In the rows, zero is written as 128.
Each row is followed by its class number.
[120 130  77 162 114 110 209 150 131 121 116  60 103 133 111 124 131 171
 102 165  72 151 187 132 102 132 148 140 110 115 123 123  89 127  75 103
 167 153 173 158 144 162 165 106] | 5
[120 168 136  85 220 170 132 157 121 183 166  53 156 140  43 149 113 101
 170 147 102 143 119 130 145 105 134 186 166 111 126  98 162  20 111 133
 104 122 128 137 174 119 133 134] | 3
[151 154 189 118 150 124 146 135 128 128 120 144 120 147 125 115  87 129
  80 144 110 154  85  92 115 115  98 165  83 136 137 138 140 105 133 143
  94 163  93 140 160 124 164 151] | 4
[174 147  77 149 131 120 144 118 113 114 121 139  96 125 142 123 102 153
 133 139 184 156 161 142 139 129 123  92 110 165 159 116 138 101 110 130
 147 122 149 133 155  96 169 132] | 2
[137 135 127 144  99 134 148 114 121  99  86 151 118 130 102 121 126 132
 150 132  93 121 132 133 146 120  86 141 122 131 101 121 131  92  96 136
 111 141 127 123 127 149 112 124] | 2
[143 136 153 192 144 129 169 156 128 122 155 100 136 143 123 150 117 160
 138 133 158  75 135 153 108 140 145 118  39 151 165 106  92  27 121 105
  65 139 167 162 121 139 136 162] | 4
[125 128 174 142 134 141 132 152 116 107  74 124 139 113  93 102 159  95
 125 112 112 151 146 122 139 131  99 134 136 136  94 103 131  90 112 144
 123 159 132 145 128 134 131 130] | 6
[164 148  93 100 105 123 148 107  96  98 119 141 108 120 154 109 103 165
 111 139 176 115  99 165 132 131 136 127  83 165 147 148 144 110 126 127
 158 144 176 156 138 123 165 127] | 8
[146 159 141 169  76 131 195 139  97  82 186 139 103  99 109 134 102 134
 168 140 131  87 174 156 134 150 116 171 144 165 157 113 163 103  98 156
 107 128 168 139 112 176 107 190] | 8
[158 136 183 145 134 143 155 166  98 134 103 119 117 112  99 114 121 109
 139 129 112 168 131 126 149 120 115 108 110 123 106 124  99  96 115 148
 130 138 127 105 120 137 130 134] | 7
[137 174 158 135 125 138 165 163 123 102  90 145 132 127 127  96 124 136
 101 125 122 156 149 120 110 130 100 129 136 145 108 124 117  72 108 125
 138 144 123 106 116 120 139 133] | 4
[130 164 182 120 142 116 144 133  99 124 121 134 121 139 117 116  98 127
  94 130 102 140  92  95 120 112 105 175  96 134 122 141 115 136 130 141
  85 166 104 147 149 146 165 152] | 5
[182 151  89 148 140 136 158 118 124 111 113 136 104  98 147 122 136 148
 121 133 178 158 137 127 135 111 144 145  71 152 137 117 166 134 112 133
 136 128 176 131 115 109 174 169] | 3
[156 130  75 137 136 113 143 154 133 165 130 118 112 128 149 104 105 132
 123 130 159 160 112 121 152 130 131 113 114 163 135 139 126 119 124 133
 158 126 135 146 142 112 158 144] | 7
[ 58 141  77 138 232 107 179 174 118 176 134  89 103  83 130 118 119 176
 109 174  83 132 106  55  74 141 117 165  94 118 133 135 124  85 140  89
 106 120  85  69  99 113 179 129] | 7
[ 82 128  93 138 170 144 137 133 117 139 139  71 123 145 128 117 116 127
 145 135 125 151 114 102 132 146 117 176 126 139 123  86 160  93 143 142
 103 132 138 135 136 126 161 129] | 1
[111 116 133 118 170 102 153 110 148  82 114  86 151 154 138 132 121 132
  85 129  96 142 123  66  85 155 121  64 119  94 132  67  91  90  92 137
 143 146 131 127  73 144 103  98] | 0
[137 148 179 119 100 128 151 150  94 106  84 144 132 123 128  97 148 133
 129 127 101 131 129 144 134  96  97 171 160 142  88 130 133 117 112 139
 118 148 134 130 127 143 106 138] | 5
[147 153 173 124 134 122 144 126 117 120 115 145 117 143 117 120  98 131
 105 133 105 137  83  89 140 126  88 176  86 149 130 138 136 116 129 143
 102 169  91 145 168 138 152 148] | 8
[ 45  86 166 104 115 104 160 191 149  89 110  91 126  94 149 129 138 113
  65 135  74 125 223 118  86 137  89 148  98  58  95 120 112  84 142  97
 176 162 166 108  77 176 126 122] | 5
[ 92 127  88 131 166 139 126 142 114 146 139  76 137 136 133 114 124 117
 167 123 105 154 129  94 123 150 118 159 126 136 126  88 161 116 138 143
 105 142 126 138 130 142 173 143] | 6
[ 81 130  98 137 163 141 139 129 119 144 140  78 123 151 121 113 114 127
 145 136 122 146 106 103 135 143 117 167 120 139 123  87 153  90 142 144
 103 131 135 144 133 136 157 130] | 1
[159 149  71 108 105 118 147 117 123 126 137 105 102 125 163 119 120 157
 118 120 183 156  98 168 130 101 170 119 112 151 143 109 158 122 111 138
 138 124 163 157 141 126 132 147] | 0
[ 92 133  99 138 165 132 130 137 101 136 129  72 130 144 149 115 113 127
 154 121 134 148  98 113 124 142 128 176 126 133 118  88 172  74 144 142
  95 147 130 138 126 143 147 139] | 0
[145 152  97 144  90 139 143 124 106 128 112 144 116 115 143 121 124 150
 113 130 152 131 114 147 141 110 134 146  88 147 127 149 133 133 133 133
 151 138 155 160 154 120 154 141] | 8
[125 148 175 127 115 140 172 151 113 108 103 133 133 134 124  92 129 108
 115 148  85 167 129 100 127 105 100 129 152 133  96  98 130  78 107 154
 125 115 139 139 115 142 104 145] | 4
[ 98 143  89 135 181 138 135 155 112 155 142  67 133 148 128 114 109 123
 165 127 127 145 101  98 134 160 125 159 119 128 125 101 143  92 137 137
 101 141 132 129 127 143 165 132] | 7
[139 143 165 153  97 134 154 147  99  88  81 141 125 112 123 107 145 105
 116 126 107 161 135 111 136 134  94 137 117 140  96 128 137 126 114 141
 130 160 139 120 132 157 162 145] | 6
[115 142 170 169 206 115 163  88 152 108 106 144 153 132 116 102 136 169
   4 120 149 102 149  88 121  96  86 134  77  96  89  73 115 106 118 139
 175 142 143 172 138 149  83 161] | 0
[ 91 145  81 134 166 140 130 132 107 149 135  75 130 143 128 115 108 129
 160 119 112 131 114 101 140 154 115 186 123 152 122  99 155 105 147 131
 116 130 126 153 141 137 156 133] | 8
[ 90 136  91 134 171 123 131 132 102 154 130  69 135 143 141 117 113 135
 152 125 128 148  92 112 121 142 128 168 126 136 122 102 163  84 142 141
  95 147 124 138 119 146 147 132] | 0
[142 131 181 121 154 125 130 138 118 120 118 140 127 132 119 120 110 107
 105 129 101 144  96  88 131 135 102 166  80 138 132 123 144 129 121 148
  86 187 102 135 152 138 175 154] | 6
[ 96 135  92 143 176 125 128 135 101 145 124  75 131 145 146 112 121 131
 149 122 135 154  96 104 117 155 131 167 135 143 124  89 173  77 138 144
  98 146 138 134 123 138 143 140] | 0
[ 85 149  93 125 162 134 136 139  95 133 144  73 133 145 131 111 113 133
 155 122 114 146 128 106 113 135 119 181 126 137 118 103 139 115 141 131
  89 133 128 151 129 149 166 146] | 5
[152 113  67 114 108 123 149 118  99 125 117 164 130 133 163 114 100 134
 115 154 171 155  94 142 137 132 152 114 101 156 146 148 140 100 102 147
 151 141 169 133 129 129 149 150] | 0
[173 110 107 120 114 132 150 112 114  94 131 161 123 126 161 104 114 140
 134 156 168 158 127 135 146  94 129 125  88 158 122 152 146 108 125 133
 154 129 148 152 132 112 159 145] | 3
[ 67 118  89 152 157  67 184 163 196 162 108  63 105 160 132 127 125 170
 117 149  91 115 153 148  80 175 188 108 121 108 159  98 117  67 104 124
 188 176 146 184 131 133 150  55] | 0
[116 132 161 126 105 147 156 120 115 109 110 155 122 134  96 112 130 130
 133 141 105 143 130 126 138 121 101 119 126 129  97 128 117  77 121 155
 126 142 130 124 134 122 115 118] | 1
[152 154  94 111 106 121 161 120  86 129 108 121 135 123 149 111 118 148
 111 148 168 147 144 145 139  98 137 113 124 135 136 139 103 147 109 145
 143 146 173 166 118 120 153 127] | 5
[136 155 170 138 106 140 159 158  99 122 106 147 134 123 116 106 131 101
 124 129 114 159 135 109 160 133  93 121 124 117  90 133 111  94 114 157
 125 165 147 109 115 147 119 151] | 7
[166 155 145 159 121 133 159  66 170 145 129  89 109 110 125 156  67 157
 152 146  96  82 116 100 163  52 104 175 117  77 120 102 159 223 110 174
 126  82 117 145 119 182 102 112] | 2
[143 166 167 128 138 114 137 118 119 119 130 142 103 144 124 128  93 139
 110 128 107 140  95  95 124 115  99 155  95 145 134 116 146 122 117 150
  88 162  98 136 158 133 144 141] | 2
[137 138 178 128 140 125 144 128 125 126 124 135 110 148 109 122 108 122
  97 137 109 156  84  96 141 122  99 159  97 135 130 121 137 115 128 150
 100 165 103 129 158 128 152 136] | 1
[138 140 152 139 144 137 137 137 118  92  87 114 125 128 133  96 129 108
 131 136 121 176 117 149 143 111 113 159 142 150  99 118 140  95 128 138
 129 150 121 141 131 120 164 138] | 3
[152 159 171 123 151 120 144 128 121 124 120 141 121 147 124 118 111 121
 117 140 104 163  87  97 140 116 109 170 101 140 125 137 144 111 126 144
  95 185  95 140 148 118 170 150] | 3
[103 130  90 142 183 133 136 154 116 146 136  70 131 138 131 111 112 124
 161 125 130 141 106  99 133 158 120 168 114 133 122 107 151 100 137 138
 102 145 131 134 116 143 160 131] | 7
[ 90 110  41 124 180 134 195  92 164 107 130 140  83 128  82 132  76 127
 134 189  96 134 146  96 133 177 172 117  90 133 170 105  86 141  76 124
 137  66 123 140 168 118 171 129] | 8
[147 122  83 141 113 129 159 126 134 134  97 136 104 137 120 128 130 122
  93 135 161 170 115 127 162 128 129 107  66 141 143 112 109  99 109 139
 128 143 167 149 148 110 158 151] | 1
[159 168 184 128 146 125 148 135 126 131 115 146 124 136 132 112  88 132
  83 143 114 148  86  96 121 103  99 164  91 132 136 140 145 117 132 148
 103 160  96 141 143 122 170 141] | 4
[140 129 147 145  95 130 141 152 109  85  84 146 118 116 130 113 125 117
 140 124 112 148 149 121 137 115  87 136 134 143  95 129 135  78 107 133
 130 148 124 111 114 133 121 108] | 2
[ 91 159  77 140 158 131 132 126 107 134 151  94 116 148 134 120  99 139
 171 122 114 131 123 105 123 142 112 169 134 146 129  88 165  91 134 141
  92 131 119 142 135 132 150 130] | 2
[150 166  61 122 106 134 146 113  99 142 125 145 118 119 142 131 131 140
 128 148 152 156 129 134 149 135 146  82 128 143 157 128 116 144 117 128
 157 103 164 122 146  97 155 141] | 8
[157 146  75 135 105 133 152 103  83 122 129 157  96 118 158 122  85 171
 133 152 168 125 143 130 125 129 118 134  88 163 143 137 152 117 120 130
 135 132 153 116 143 110 166 150] | 2
[102 151  91 138 174 143 141 142 118 155 143  81 126 141 144 108  99 134
 142 135 115 150 118 104 113 133 125 181 117 140 134  93 171  96 148 136
 105 120 125 152 132 122 175 145] | 4
[138 122  76 113  98 123 154 130  92 154 131 135 125 114 137 120 117 136
 131 138 125 142 128 130 139 110 138 149 104 156 126 163 123 165 113 131
 129 121 164 146 120 150 140 156] | 5
[144 102 116 121 115 116 131 126 130 120  75 138 127 136 161 123 128 128
  90 138 183 162  87 149 135 121 135 135  65 137 138 130 146 112 123 143
 130 160 150 152 151 136 153 150] | 0
[ 89 129  99 137 167 130 128 128 105 147 123  69 137 147 144 122 110 132
 159 125 132 138  91 102 114 150 128 174 126 133 122  92 170  87 144 145
  96 140 126 138 120 148 143 133] | 0
[145 146 144 139 128 155 161 133  77 106 108 110 129 136 101 106 120 119
 144 132 114 171 131 108 141 118 106 156 128 142  91 121 114  71 109 136
 107 173 123 129 114 127 139 144] | 3
[151 141 173 139 121 137 148 126 106  65  80 135 142 140 131 102 154 123
 138 134 135 151 123 134 135 106  98 134 154 141  92 113 129  74 115 137
 122 158 127 137 117 116 116 127] | 3
[ 85 131  99 141 164 142 137 134 125 144 142  79 127 150 131 116 119 128
 156 140 123 148 115 104 134 145 118 166 128 137 131  79 159  96 139 150
 101 132 134 136 130 128 160 132] | 1
[ 99  93 173 137 149 121 161 102 166 163 117 158 148 191  94 131  93 185
 121 170 130  34 109 152 112 128 106 144  55 120 170  99 100 114 136 130
 156 147  56 171 165 144 149 109] | 1
[144 143 127 201 188 146 155  97  66  58 155 103 162  93 117 138  88 169
  62 135 167  73 130  92  75 122 101 182  99 117 151 126 128 167 122 122
 164 135 130 134  79 162 156 115] | 8
[143 102 164 136 126 150 141 147 103 104  95 123 142 106 118 106 131 104
 136 123 134 142 150 112 142 112  93 151 132 139  97 113 145 101 115 153
 134 139 139 130 119 148 115 145] | 6
[161 159 176 121 161 122 139 124 114 122 120 140 123 147 121 116 112 129
 108 137 103 167  79  99 127 109 103 167  98 143 125 132 143 103 127 146
  95 188  91 138 149 113 169 155] | 3
[ 35 135 108 139 132 130 162 136 178 186 198 101 106 114  91 132  86 162
 139 175 112  48 179 143 143 158 153 127  60  93 160 127  76 103 127  79
 129 108 151 140 115 190 147 146] | 8
[147 135  58 105 127 119 153 115 121 151 119 137 109 140 157 116 107 132
 130 148 157 155 137 143 154 152 159 111  94 168 149 128 127 109 119 125
 148 149 163 152 136  84 185 156] | 3
[101 154  95 135 168 144 137 141 119 147 137  85 128 140 142 110 102 127
 137 132 119 157 120 109 115 134 122 168 126 131 132  95 160  94 147 137
 106 122 127 144 128 120 169 143] | 4
[177 149 182 131 163 122 142 126 114 119 119 137 128 141 121 121 109 128
 115 137 115 160  85  96 135 104 100 172  90 149 127 133 148 104 124 148
  91 183  95 141 142 118 163 155] | 3
[133 134 146 134 123 138 153 147 126  95  95 138 122 114 139  99 137 130
 110 136 115 148 149 125 117 120  97 144 126 135 102 113 155  78 126 123
 133 122 138 124 120 117 134 137] | 4
[ 89 142  84 124 155 133 136 133 110 155 139  71 130 147 132 116 110 133
 169 132  98 135 104  96 132 147 111 172 129 143 127  98 158  99 147 138
 118 123 127 152 137 148 150 131] | 8
[142 107  88 115  98 122 139 122 127 105 111 137 101 131 152 107 112 127
 113 138 176 150 118 154 150 131 114 131 107 159 142 123 160 118 134 133
 155 134 141 144 136 114 173 128] | 1
[140 140 203 151 126 146 148 168 109  87  92 114 136 104  90 106 148 120
 125 118 117 161 139 135 121 111  88 133 103 117  81 134 112  88 118 145
 118 164 115 119 107 160 131 125] | 7
[ 86 124  90 136 168 142 139 126 115 150 140  83 127 151 126 116 116 130
 156 138 125 141 112 107 138 150 114 178 125 144 128  85 163  96 141 148
  99 133 134 137 134 131 154 138] | 1
[169 102  84 123  98 130 148 136 143 130 134 128 110 112 166 127 111 144
 135 140 206 131 136 155 162 113 135 135  45 174 151 128 160  96 123 142
 128 128 187 154 126 116 163 157] | 1
[167 161  93 123 102 126 138 113 142 122 107 121  95 140 147 123 100 129
  95 132 165 180 118 132 131 140 136  83 113 137 148 139 124 123 129 124
 141 116 157 140 163  99 173 138] | 4
[149 143 181 123 150 121 134 151 121 123 119 130 122 137 117 118 106 115
 102 132 125 151  77  97 140 128 104 146  88 123 126 145 118 124 125 138
  96 175  94 119 144 138 159 135] | 7
[118  83 113 129  96 153 173 152  82   4 156 160 115  91 152 123 121 128
  96 145 114 128 184  93  91 164 111 193  46 104 111 150 161  94  95 103
 111 219 172  87  99 154 180 142] | 6
[172 131 135 124 114 125 141 108 102 106  95 140 116 111 159 115 107 145
 125 151 191 138  93 146 138 108 128 124  91 157 125 144 166  81 129 152
 125 126 164 138 138 125 146 145] | 0
